dt-sr: [-23  25  18  -8 -10  64  17 -42 -19   2  32 -24  26  -9  12 -36 -18   0
 -14  -6   5   7  14  -6   4 -41   2   5  12  -9 -11  37  -2]
fc-td: [-10   1 -23 -19 -11  14 -23 -10   2  25   9 -13  -5   9  18  -3  14   9
  -4  16  -7 -23  20  27  -8 -22  17  11 -35  29   2  46  -5]
hs-qj: [ -4  47  24  -4  -2  55  48 -27 -25  20  31 -16  -5 -13  33  -6 -23   3
 -32   2  -1  38   0  -4  13 -28  45  10  12  -1 -25  21 -19]
fc-td: [  7  14 -12   8 -10 -20 -22 -33  -7   6 -26  39  20  19  23  36  -2  -1
  -8 -11 -27  -7  16 -17  11  66  48  -6 -14  -8  17  40 -18]
fc-td: [ -1   1   3  -1 -34   3  -8 -10  13 -11 -10  29  31  12   3  31   5   4
   2 -21 -33 -19  15 -10  -2  63  12 -36  29   8   5  28 -18]
hs-qj: [-19  18  22   2 -21  42  13 -34  -7  18   7  12  18  -4   2  -4 -11  -5
 -25  11 -18  29   8  -5  10  14  18  -7   5  -6   3  29 -18]
rg-dr: [-15 -60  12 -31   9 -32  -4  11  12 -50 -13  39  15   6 -27 -11 -47  11
  23 -23   4  -6 -12 -33   8  40 -46 -28   9 -14  25   1  19]
fc-td: [-16  14   7 -41 -19  75  48  10 -39 -29  17  20   6 -14  19  16 -63  18
 -24 -14 -11  14  27 -62  21  -9  29 -46 -15   6  11  74   5]
fc-td: [-41 -32  25 -33  -5  28  -4  70 -14 -33  22 -26 -18  -9  -3 -70 -14  13
   3   3  31  23  -5  -5  -7 -61 -76   5   2  21 -32  -4  33]
fc-td: [-16 -21   3  -6 -35 -25 -48  21  20 -13 -15  21  20  24   8   2  28   8
  12 -16 -23 -22  11  12 -13  58 -22 -14  22  26 -13  21  -8]
dt-sr: [  9 -15 -21 -20   9  12  16  64 -15 -41   5 -16 -20 -13  -9   4 -14  10
  15 -12  22 -24   8 -30  -5 -46 -28 -23 -13  10   3  -6  34]
rg-dr: [ -8  -9 -10 -12 -22 -24 -38  43 -17 -26 -31  41   3  22  27  21  -1  12
  -2 -18 -19  -5  21 -33   5  58   8 -18 -19  17  -1  43   4]
rg-dr: [ -1 -17  -7 -36  -4 -16  -2 -13  12  -2   5  20   1  16  24  18 -22  20
   6 -13 -15 -20   4   7   2  31  26  -9  -5  23   4  41 -13]
rg-dr: [ 10  47 -23  29  -7  17 -14  29 -34  27 -15 -12 -25  -3  24  18  36 -11
 -27  24  -2  17  21  -5   2 -24  37  18 -44   8  -9  10   1]
dt-sr: [ 54  69 -32  70  10 -46 -13  89 -37  35 -44  -8 -69   0  39  63  76 -19
 -28  25   2  36  -1   0   0   3  62  33 -37  12 -34 -61  -5]
fc-td: [-21  -3   6  -9  11  51  16 -10 -15  -4  25 -32   3 -21 -22 -48 -19  -5
  -4  16  27   9   3  -7   1 -76 -34   8 -16 -15   8   3  23]
dt-sr: [  1   0  -2   6 -12  13   8  10   4   8  -8   9  -4  -7 -18  18   6  -5
  -8  15 -11   8   3  -4   1   8   2 -18  -7   3  13  -3  -3]
hs-qj: [ -2 -24   7 -26   6   2  24  11   4 -24   7  11  -2  -5 -11   2 -35  11
   8 -11   4  -2  -7 -17   5   2 -13 -22   7   0  10   1   8]
hs-qj: [ 10  31  -1  14   4  -2   4   1 -13  26  -1  -7 -20   1  26  10  14  -3
 -18  11  -1  21  -1  10   4  -6  37  22 -12   5 -17  -3 -12]
hs-qj: [ -2  -8  24 -15  -3  -2  31  14  18  22  14   3 -29  -4   3   5  -7   9
 -12  18  -8  35 -23  28   2   7  10   1  15  23 -18 -19 -20]
rg-dr: [ -6   7  -7 -12  10  -4  -8  10 -36 -10 -14  23 -10   7  31   3 -28   7
 -15  -4   3  19  12 -37  19   9  27   8 -42  -6   6  39   9]
hs-qj: [ -7 -16 -24  -9 -15   4 -31  -8  -3 -23 -17  21  30  10 -10  11  -4   1
  12 -13 -11 -40  28 -26  -1  22  -9 -26 -20  -4  32  45  12]
fc-td: [-35   4  41  11 -10  -7 -31 -21 -38 -33 -29  54  41  17  21 -30 -35  -6
 -19 -27  -9  50   6 -62  28  72  -6   3   8 -42  -3  34   2]
rg-dr: [ -2   4  11   0 -14   6   8   5  20  24  14 -14 -11  -1   1  -1  22   2
  -5  13  -8   8  -9  38 -10  -4   0   4  21  24 -21 -15 -17]
fc-td: [  3   1   2   5  -3 -31 -18   5   1   2 -15  18  -2  14  18  10   8   2
  -1  -6  -9   6  -2   2   2  38  13   7   2   4  -8   2  -9]
dt-sr: [ -6  25  -4  18   1  16 -15  32 -41 -14 -10  -9  -5  -4  15 -16   8  -7
 -13  -2  15  17  15 -32   5 -25  -5  12 -21 -11 -12   5  20]
dt-sr: [ 13  17 -27  18  -9  -4 -19  59 -18   2 -20  -6 -25   0   8  23  36  -4
  -7  12   0  -4  16  -7  -6 -11   7  -1 -30  17  -6  -4  11]
dt-sr: [-29 -14  11  -4  14 -12 -36 -83 -15  -6 -16  35  45  17   2 -36 -40  -7
  -2  -8   0   9   7 -27  22  34   1  20 -26 -46  34  48   3]
hs-qj: [ 43   5 -46  11  39 -56 -14  40  -4  -9  -9 -31 -35   4  17  19  27   3
  26 -12  30 -43  -5  10 -13 -37   8  27 -22   6  -9 -39  21]
rg-dr: [ 13 -20 -19 -23  19  -6  18 -35  20   2  12  -3   3  -3 -14  14 -23   7
  17  -2   3 -35  -3  10  -1 -12  11  -9 -10  -1  29   9   0]
fc-td: [  7 -33  -7  18  -4 -61 -46  30  19 -32 -37  26  15  16 -23   9  25  -6
  28 -19  -3 -24  -5  -9  -9  57 -42 -12  17  -9   9 -32  12]
dt-sr: [ -6   9  -4  -5 -29  60  23  44  -5  -5  14 -19  -8 -20 -19   8  12   0
  -9  14  -4  -2  16  -7  -9 -39 -18 -34   2  22  -2   6   8]
dt-sr: [-11   2   6  -2   6  40  22  -1 -30 -24  -2   9  10 -18 -19 -11 -38  -7
 -11   1  11  19   9 -51  16 -22 -12 -18 -18 -30  24  14  21]
hs-qj: [  4 -14 -29  -6  -8 -18 -33  11   7  -8 -15   8   7  12  -1  16  16   4
  15  -5  -7 -39  17   1  -9  14  -4 -10 -20  13  15  22   7]
rg-dr: [ -4  14   0 -15  29   1   8 -42 -15  26  19 -15 -14   3  33 -24 -24   6
 -12  10  15  16  -6  15  11 -35  35  43 -30  -4  -7  22  -6]
dt-sr: [  0  51  -1  40 -15  49   9   2 -41  25 -19   8  -4 -16  -3  18  13 -23
 -42  31 -11  46  20 -33  16  -7  34  -3 -35 -20  12  11  -3]
hs-qj: [ 24 -10 -24 -32  25 -22  30  34 -20 -26 -12  30 -32   0  20  47 -49  19
   0 -13   3  -4   1 -44  18  13  40 -21 -38   5  20  21  11]
hs-qj: [-13  25  11  16  -9  17 -19  -5 -21  -2   3 -14  14   4  20 -28  14  -6
  -8  -9   5  10  10  -6  -1 -11  -5  19   9  -8 -23  10   3]
rg-dr: [  5 -13   9  -3   4  14  31  -9   0 -35  -1  16  21 -13 -31  10 -35  -3
  10 -20   2  -6  -3 -40   8  12 -17 -36  23 -28  24 -10  11]
rg-dr: [  6   0 -22 -21   7 -14 -12 -22  -4   4  -1  10   1  14  29  16 -13  13
   3  -9  -6 -25  13   0   4  10  36   5 -27  10  10  44  -5]
[ -1   2 -10   4 -19   2 -21 -29  19  16  -1   0  21   9  -3  10  24  -2
   5   2 -18 -27  12  23 -10  18   7  -5   7  10   7  19 -14] | fc-td
[  0 -33   3 -21   8   0  23  30   8 -35   5   3  -4 -11 -27  -2 -27   8
  17 -11  12  -9 -10 -19  -1 -10 -36 -27  12  -2  11 -18  19] | dt-sr
[  5  -1  -6  29   3  -2 -13   3   9   1  -5 -22   7  -8 -32 -14  32 -17
  12   9  12 -12  -4  11 -12 -24 -35   6   9 -15   5 -41  12] | rg-dr
[ -3  19   5   6 -22  15   1  41 -27 -11 -17  24  -7   1  18  23  -1   1
 -21  -4 -15  25  14 -35   9  28  17 -20  -7   7  -9  19  -1] | rg-dr
[ 43  19 -27   9  -4 -31  13 -15  30  34  -6   6 -14   9  14  71  29   4
   4   1 -28 -30  -2  36  -9  40  63  -9   9  24   3  -8 -34] | fc-td
[-37 -18  41 -31  39 -26 -14 -56 -30 -28  11  18  21  19  44 -75 -73  13
  -1 -33  28  38 -17 -28  27   9  -7  48  -1 -38 -16  34  10] | rg-dr
[-14 -11  26 -14   3  11  15  16  -2 -26  20 -14   3  -5   1 -35 -18   7
   7 -18  16  10 -12  -5  -2 -20 -35   0  33  -1 -24 -14  10] | hs-qj
[  9 -14 -32   0 -12 -14 -26  -6  -6 -33 -37  46  32  11 -14  45 -11  -2
  13 -21 -21 -42  29 -49   6  58   8 -43 -22 -15  49  41  11] | fc-td
[  6  42  12  17  -1  22  16  24 -20   5  20 -38 -16  -8  31 -15  20  -1
 -12  -8  14  18  -3   8  -6 -40   9  22  24   8 -48 -20  -2] | dt-sr
[-16 -18  27  -7   6  14  26 -89  14  10   0  39  36  -6 -34  -3 -52  -9
  -9   9 -16  25 -12 -15  23  40  10 -15   5 -41  46  16 -16] | dt-sr
[  9  30  -3   1  -5  18  10 -38 -15  -9   7   4  27   4  27  17 -14   3
  -3 -30 -10 -18  17 -21   6  16  38  -9  15 -12  -1  35 -10] | rg-dr
[-14 -16   6  -7 -16  22  -1 -25  18  -2   8   0  26  -3 -26 -10  -2  -2
   7   1  -9 -15   5   7  -6   3 -24 -19  16  -2  15  11  -2] | hs-qj
[-13 -10   6  19 -16  -6 -34 -32   6 -15 -19  21  46  10 -21 -10   9 -13
  10 -13 -12 -14  10 -15  -1  42 -26 -12  17 -26  18   9   2] | fc-td
[  0   2  -1   7 -12 -11  -9  -1  10  30 -14  18 -11   6   1  21  16  -3
 -14  24 -20  17  -1  18   2  31  23   2 -15  13   6   4 -18] | hs-qj
[  5  38  -7  36  -7  12 -16  13  -5  43   3 -38 -20  -5   9  -9  58 -15
 -16  31   4  14   3  39 -13 -40   9  34 -11  13 -26 -24  -7] | rg-dr
[ -7  17  27  -9   4  20  32   9 -11  12  23 -13 -22  -8  24 -16 -15   7
 -19   5   7  41 -15   8   6 -23  14  16  13  10 -33  -7 -10] | fc-td
[  4  46  10  17 -18  29  10 -16 -17   8   9  -8  14   0  30   9  12  -3
 -17 -14 -12   8  13  -6   2   7  34   1  24  -1 -24  17 -17] | rg-dr
[-34  18  49  12 -26  19 -14 -44 -14  -3  -2  27  44  12  19 -32 -13  -6
 -21 -17 -18  43   2 -18  14  54   0   6  38 -23 -19  27 -20] | fc-td

bfbt: [ -6  -3  16  26  27  26  25   4 -17  17 -19 -24  26 -48 -21  -1  28 -14
 -22  15  15   2  -7 -23  17 -18  10  -8  33  15 -16  -1  21]
bfbt: [ -3 -23  -3 -54  27 -25 -23  -3 -61 -28 -40  -7 -12  24  40  29 -23 -34
  37 -11   7   6  42 -31  -1   5  22 -82 -13  14  -3  -3   2]
tqjj: [-42  -4  14 -35  28  41  17 -12  -6  -2   9  -9  20 -21 -36  19 -26 -23
 -14  -3   1  -2  17 -22  11 -16  21 -45 -22   7  26 -20 -11]
scsg: [ -9   3  10  28   1  -8  -7  -4 -26  11  33  -2 -19  10  17 -18  24  -1
  16   1  -6   1  10  11  12   0  12  33  23  13 -14  12   5]
bfbt: [ 29 -14 -11  -7  -6   7  12  -1 -17 -20 -13 -16  15  11  10  14 -25   1
  28 -10  19  24  -6  -2  12   6 -15 -19  -3   1  -1  -3 -19]
bfbt: [ -7  -3  12  38 -17  21  15  -4  -1  15  31 -15  -3 -21  -7 -22   8  -6
   3 -16  10   7   0  10  27   4   8  29   5  19 -14  16  20]
llcj: [-10  11  21 -15  46   3  -3 -36 -52 -14  10 -22   4  -1   6  10 -19 -24
  33   2  11  10  17   2   0  -6  41  -5   8  10  -5 -22  -7]
tqjj: [ 35  29  -8   5  27 -17  10 -25 -20 -38  24   9  29  -1 -12  -3 -19  29
  30 -23  31  18  18  23 -26   8   0  39   5   4 -42 -37 -42]
llcj: [ 31 -17 -15  12  -1  19  17 -12  20  14 -13 -37   2  -9 -34   4 -51 -24
  23 -20  28  29 -19   1  39  -5   3 -27 -11   8 -32  36  31]
bfbt: [ 86   5 -49 -14   1 -69 -26   1  32 -21 -62  12  -8  34   6  10 -39  18
  28 -11  21  13 -14  12 -32  14 -27 -17  -9 -22 -58  18   9]
zfbz: [ 46  10  -9  13  11  -5  11 -23   2 -15 -14 -15  17 -17 -23  -4 -38   1
  22 -25  37  21   0   9  -5  13   2   1  -8  12 -51  -7   5]
zfbz: [ 13  14   8 -10  -1   0   6 -32   8 -23  12 -20   9 -13  -1   4 -45  -8
  32 -31  26  15  -2  37  -3   8  28  32 -25  -9  -2  -9  15]
dggt: [ 16   2 -16 -10  -8  -1  14   6  28 -17   5   3  22  -4 -12  10 -18  16
   6 -17  14  10  -8  19   0  -8 -11  18 -11 -19   4   0  -7]
zfbz: [-50  -6  22 -30  47  11  21  16 -55 -26  -3  -6  44 -52  10  23  36 -21
  -7 -13  20  -7  54 -26   9 -31  38 -24  19  12  10 -24  10]
scsg: [ 53 -16   9  83 -20  35  17  -7 -31  41 -27 -43  -9   3   4 -25  21  -1
   3  44   4  25 -63 -22  31  21 -38  -1  50  28 -25  14  -7]
scsg: [ 24 -21   0  -1 -32 -10   1   1 -35 -32  -8 -20  -2   2  50   3 -18 -11
  47 -42  28  23  19  11  16  27   5  -5 -16  14  -8   8  15]
zfbz: [-34   6  -1 -57  18  -3   6  14  31 -24 -23  19  31 -39 -19  26  -7  -6
 -33 -19   6 -22  29  -9 -24 -18  18 -28 -33 -18  23 -20  17]
bfbt: [ 24   1 -10  -6 -20  -3  16  22  10 -31 -23  13  36 -15  13  11  13  32
 -12  -7  15   2  -8   3 -22   8 -31  13  -1 -16  14 -26 -24]
tqjj: [-20 -10  -1  30 -44   9   4  30  36  27  18  14 -14 -14  -3 -23  35   8
 -34  -6 -15 -16  -3   1  15   3 -16  21  -3   5   7  28  26]
bfbt: [-31   9  16  27  -7  24   9  -4  19  26  43   0  -7 -17 -22 -21  17   0
 -20   3 -12 -10  -5  12  14  -8  11  39   4   5   8   8  11]
dggt: [ 15 -31   0   0 -38  11  33  39 -18 -36 -34 -19  44 -46  41  16  20   0
   7 -39  39  16  11  -5  20   6 -12  -6  -1   3  13   1  23]
tqjj: [ 44   1   0  38  33  14  22 -31 -53  -7   1 -32  19 -17 -26 -11 -27 -10
  37 -20  46  37  15 -15  20  13   5 -20  19  46 -77  -8 -13]
bfbt: [-10   8  -4 -10  14 -23 -15   1  18   6  -3  13 -12  -4  -9  -3   2  -7
  -9  -5  -5 -14  16   2 -11  -8  16  -2  -6  -3 -17  11  25]
zfbz: [-13  -3  -3  21 -25  17  -5  -6  35  37  47  -4 -35  33 -14 -15 -11   0
   4  14 -28   2 -32  23  29  -7  -6  32  -2 -11  22  35   2]
llcj: [-45 -29  31  10  -5  41   5   1 -25  36  -4 -38 -20 -21  10  -2  14 -50
  -8  12 -12  -3  -4 -25  46  -8  29 -35   7  21  28  28  47]
tqjj: [ 19 -18  -3  49 -27  21  19  14  -3  20   0 -15   1 -17  -7 -20  15   1
  -4  -9  14  14  -9 -13  31  11 -22  -3  15  27 -29  24  13]
scsg: [ 30  -2   0  26 -28  -5 -10 -23  -7   1   3  -8 -28  10   5 -24 -31  -7
  23 -28  13  13   7   5   1  42  -2  -7 -25  32 -40   7   8]
zfbz: [  2  17 -20 -24  13 -25 -34 -22  57  23  -1  22 -40  35 -42  -4 -46  -6
 -10   7 -24 -15  -6   6 -22   1   6 -22 -34 -12 -18  17   9]
llcj: [ 31 -12  -8  19 -14  20  21   4  18   7 -26 -24  17 -19 -17   2 -15  -2
  -2  -3  19  17 -30  -3  18   2 -17  -9   2   0 -10  12  13]
scsg: [-20  -7  15   5 -31  28  -7  -9  -6  14  18   3 -26  25   8 -11  -6  -1
  -9  15 -27  -6 -11 -10   2  24 -14 -13 -19  12  36 -10 -27]
llcj: [-15 -20  14 -34  -3  10  15   4 -61 -50  -3 -15  28 -20  43  22  -9 -17
  33 -42  31  16  46  -9  11  10  20 -29 -17  17  19 -25  -7]
tqjj: [-19  18  14 -23  44  -1  19   1 -16 -29   2  -5  49 -40   1  23  20   4
  -1  -1  19  -2  12  14 -12 -33  29  34  22 -23  16 -30   0]
bfbt: [-12  -1   6  -5  15  27  20   3  -3   1  -1  -9  25 -16 -18  12   4   0
 -13  14   2   3 -10 -11   8 -17  -2  -7  10  -6  20 -13 -15]
llcj: [-36  -7  33 -16  14  18  -4 -14 -44   0  -3 -24  -6  -9  28   9   7 -33
   9  11  -7  -4   8  -9  10  -3  35 -15   3   7  35 -11  13]
dggt: [-57  -5  16 -18  32  33   4 -22 -34  13  73 -16 -13  27 -11   9 -18 -26
  32   6 -17  11  16   7  43 -31  37   3   5   4  33   9 -21]
scsg: [-21   0  -4 -20   1  -2   8  17 -23 -31  34  26  20   9  15   9  17  23
   5 -15   0  -1  34   1  -7  -5  -8  12   0  -1  19 -24 -44]
zfbz: [ 15  25 -14 -24  23 -17 -25 -30  27   3  -5  24 -19  39 -34   2 -41  11
  -6  20 -19  -9 -10  -1 -39   9  -8 -19 -23 -10 -11 -20 -35]
dggt: [ 50   9  -3  13 -29   8  10 -11  43  -4 -47 -16  15 -17  -8   1 -26  13
 -12   6  14   7 -54  15 -22  22 -24  13 -15 -20   5 -13   8]
llcj: [ 42  23 -39  21  -8 -31 -10   7  73  18   7  36  -9  29 -43 -16  -5  45
 -21  14 -13  -6 -30  20 -26  -3 -42  36   3 -24 -34  15 -18]
dggt: [  5  -8 -14  -7 -15  -1  15  16  17 -15  16  -2  17  -1   4  10  -7  10
  16 -22  13  13  -1  22  17 -13  -6  24  -4 -18  11  14   2]
dggt: [ 34 -30 -41  19 -40 -15  11  54 -11 -16  -8  34  12  18  14  -6  30  38
  -4 -24  11  11  28 -32   9  18 -66 -34   7  25 -35  12 -39]
tqjj: [  5   4  -7   1 -17  -1  -3 -14   3 -10  44   6 -13  28   1  -8 -28  10
  29 -22   1  13   7  25   6  12  -2  24 -19   2  -2   2 -22]
dggt: [ 13 -10  -2  15   3   8   1  -4 -19   9 -16  -6  -7  -3 -12  -9  -7 -11
  -1  -4   8   6  11 -28   8  15  -7 -43  -1  32 -34   3   0]
tqjj: [ 41  -3  -4  39   6   3  17 -16 -38  -8  15 -26  10  -2   0 -12 -14   0
  44 -21  35  34   3   8  25  10   0  16  21  26 -52   7  -6]
zfbz: [ 19  -7  -9  32 -34  13   5  11  17  18   8   2  -9  21   0 -13  10  20
  -7  17 -13   6 -34   3  10   9 -37  17  10  -3   9  11 -20]
scsg: [  4  20  -6  -3  12 -21 -16 -18  -2  -9  20  27 -13  15 -14 -14 -13  12
   2 -13  -2  -7  28   2 -27  17   2   0 -16  15 -33 -17 -22]
llcj: [-56  26  40 -48  44 -25 -46 -46 -45  -9  20   5 -39  20  34   4  -9 -36
  20  11 -27 -26  38  12 -33   3  71   2 -16   0  27 -29  10]
scsg: [ 39  -6  -1  -4 -23   3 -15 -28  14   4 -52 -18 -24   8  -4  -3 -55 -20
   6  -4   7   7 -22 -12 -14  41  -8 -52 -40  13 -14  -1  15]
dggt: [  1  -7  -5   9   6 -21 -11  15 -22   3 -17  16  -9  -7   7 -11  26  -3
 -11  -8   3 -10  34 -29  -6  10  -3 -33   8  29 -40   6  11]
dggt: [ 38   1   3   4  -8   4  13  -1   4 -18 -67  -9  29 -45  -5   3  -7   1
 -22 -10  30   1  -7 -21 -27  27 -15 -33 -14  12 -22 -28  12]
tqjj: [-13 -17   0   7 -29  22   8  -1   2   6  41 -12 -14  16   4  -5 -19  -7
  23 -19  -2  15  -1  14  36   2   1  10 -14   5  18  23  -1]
zfbz: [-10  10  -3 -10 -11   3 -14 -16  36  15  26   8 -25  31 -14  -3 -26   4
   0  12 -25  -6 -22  21  -5  -1   0  19 -20 -20  26   6 -10]
scsg: [ 12 -11   3  -8 -14   5  -1   0 -35 -19 -14  -4   2  17  31   8  -3   3
  16   3   2   9   0 -11  -4  19 -16 -21  -3   7  17 -19 -30]
dggt: [ 11 -20 -15  19 -39 -20  -4  41  -6  -2  -4  17  -8  14  41  -8  43  20
  -2  -5  -6  -2   6  -4   8   8 -31   9  16   2  -1  21   1]
llcj: [  7  34 -18  -2  38 -39 -32 -29  29  17  34  27 -33  41 -37 -14 -23  10
   9  11 -18  -9   5  22 -24  -9  13  26   0  -9 -42   9 -10]
bfbt: [-14  -5  15  15  24  16  17   4 -20  11 -13 -20  18 -44 -13  -1  21 -21
 -13  -1  16   0  11 -20  18 -15  20 -14  21  19 -19   5  30]
llcj: [-13 -11   0  27 -36  13  -2  28  43  42 -10   8 -20  -4  -7 -16  35   4
 -46  26 -29 -20 -32 -11  10  -2 -25   3   7  -6  20  28  24]
tqjj: [ 16  -8  -6  42 -33   0   7   7   1   9  32  -6 -13   5  10 -23   9   8
  19 -20   8  14  -2  19  26  11 -10  37   9  13 -23  28  11]
zfbz: [-21  -1 -17 -16   7  22  19  22  55  13   0  19  23 -21 -58   9  -3  10
 -47   2  -6 -12  -2 -18   3 -26 -18 -25 -13 -11   8   4  -5]
scsg: [-23   9  13  -9   9  -7 -24 -13 -24   5  18  15 -26  31  17  -6  10   0
   1  22 -29 -14   8  -4 -16   7   8   0   2   4  18 -16 -25]
[  0 -24 -12 -41 -27  31  31  28  34 -26 -36  -7  44 -26  -7  35 -25   2
 -17 -18  16   8 -14 -10   8  -8 -23 -38 -33 -24  51  -9  -5] | scsg
[ 23   5  -5  26   5   2   5  -6  11  15 -11  -7   1  -9 -22 -11  -3   2
  -6   5   8   5 -15  -3   2   3  -8   1  10   8 -31   8   9] | scsg
[-29 -20  13  -3  -1  18   8  14 -49  -6  14  -5   4   0  27   5  24 -10
   7  -1  -3   3  24 -20  22  -3   4 -20  12  18  21  -5 -14] | dggt
[ 19  13   2  64  10  21   7 -11   6  46  12  -1 -10   3 -43 -31  23  16
 -27  41 -14   0 -35 -15   4   3 -26  16  37  20 -36   2 -21] | scsg
[-28  -4   7 -42  25  -4 -17  -3 -26  -7 -12   7  -8  19  14  20  -2 -16
   0  18 -18 -11  16 -21 -10  -7  13 -42  -5  -3  28 -15 -16] | bfbt
[-41  -5  18 -17   6  -2   2  12 -23 -11  20  -6   6 -13  33  11  27 -14
  10  -8  -2  -6  20  13  14 -21  32  25  11 -11  34   4  20] | dggt
[-33  -3   6 -13   2  37  15   5  21  12  -2  11  13 -27 -44   1  -5  -5
 -46   1  -8 -15  11 -32  -2  -2  -7 -45 -24  15  13 -16  -9] | tqjj
[-30 -20   9 -12  10   0   9  25 -52 -20   0   2  17 -26  26   8  33 -14
   3 -24  14  -2  54 -27  15  -6  15 -30   9  26  -5  -3   8] | dggt
[ -6 -15  -4  26 -25  22  18  19  21  21  18 -10   2 -10 -10  -8  13   1
  -8  -4   0   6 -15   4  34 -10 -11  16   8   0   6  29  16] | zfbz
[ 18  19  -6  -8  11  12  13 -29  28 -12  13  -6  18  -6 -40   4 -50   7
  10 -14  18  13 -12  21  -9   1   4  14 -23 -10  -9 -17 -15] | zfbz
[ 38  22 -24  -8  -7 -32   1  10  17 -39  -4  37  27   9   3   2   4  51
  -2 -12  12  -1   6  16 -46  13 -34  32  -5 -17 -14 -34 -45] | llcj
[ 27 -14  17  70 -44  43   4 -18 -27  39   6 -25 -33  23   7 -36   4   0
   2  29 -15  16 -44 -18  23  43 -36  -6  14  39  -6   4 -25] | scsg
[ 12 -17   2   5 -44 -16  -4  35 -11 -16 -42   8   3  -8  57   1  43  13
 -13   0  -2 -10  -3  -9 -14  22 -26  -2   5  -3  21  -4  10] | zfbz
[ -7   8   9 -28  41   6  25  -8 -22 -39 -14 -13  52 -58 -16  21 -14 -14
   6 -36  44   8  39  -4  -6 -14  34 -14  -8   7 -18 -30  13] | zfbz
[-31  18  16 -15  26  -4 -16 -15  -8   6  15  10 -12   9   0   0  10  -4
  -9  23 -22 -18   5   3 -18  -9  22  11   5  -7  19 -16  -8] | dggt
[ 21  -5  -3  26 -23  26  12  -6  27  20 -12 -12  -3  -9 -28 -12 -19  -1
 -15   2   4   7 -27  -9   9  16 -21 -14 -12  12 -12   7   4] | scsg
[  2   5 -14   6 -34  12  -4  -8  72  26  29   4 -25  25 -32 -10 -36   8
  -7   2 -20   0 -39  31   9   0 -14  28 -29 -24  20  27   5] | zfbz
[ 40   0  -1  44  -3   0  -1 -19  29  38 -35 -35 -19 -20 -25 -19 -19 -24
   0   5  15  10 -38   4  16   8   7  -1   7  10 -49  38  61] | scsg
[ -3   1  -6  -6 -14 -14 -17  -7  35  14   5   2 -29  13  -4  -6 -21 -10
   3  -8 -11  -6  -6  17   2   3  11   6 -22 -10   0  26  30] | zfbz
[ -2  -6  -5  22  -7 -33 -26  19 -12  20  -5  19 -35  15  24 -20  41   0
  -8   7 -17 -16  18 -13  -2   8  -4  -4  19  17 -29  26  21] | dggt
[-32   1   3   8  29  20  -1  -6 -13  31  42   3 -14  24 -28  -4   9  -5
  -4  30 -26  -2  -1 -13  22 -25   4  -5  23   7   5   9 -26] | zfbz
[ 14  16 -15 -15  -2 -31 -19 -11  31  -8   1  20 -15  14 -10  -4 -26   8
   4 -17   0  -6   9  18 -25  11   3   7 -26  -8 -21   1   6] | llcj
[ -8   5  -5 -12  32   8 -18 -30  10  34  17  -9 -33  48 -32   5 -38 -18
  13  37 -29   4 -27  -1  13 -18  10 -19   3 -11   8  17 -15] | bfbt
[ -9  11   8 -25  35 -25 -18 -13 -16  -8 -11  -3  -4   4  15  13   0 -14
  13  10  -3  -7   8   8 -14 -14  32   4   9 -15   3  -5  15] | tqjj
[-13  25  26 -10  24 -19 -25 -37 -16  -5 -10   1 -20 -18   3 -12 -11 -23
  -1  -9   2 -18  27   3 -34  20  45  -3 -20  17 -23 -22  28] | llcj
[-56 -55   4  24 -34  48  25  56 -24  37  28 -11  -7  -8  13  -4  55 -20
 -19   2 -18   1  14 -40  77 -23 -16 -35  24  27  32  50  15] | llcj
[ 37  31 -15 -19  -6 -15 -21 -44  54  -6   1  12 -20  38 -31  -2 -72  16
  11   1  -7   2 -31  32 -40  24  -8  14 -45 -23  -4 -17 -24] | zfbz
[-27  -2   4  16 -10   6   9  12   3   6  48   5  -1  -8   2 -12  22   4
   2 -16  -2  -1  15  17  22 -13  10  40   8   3   4  17  10] | scsg
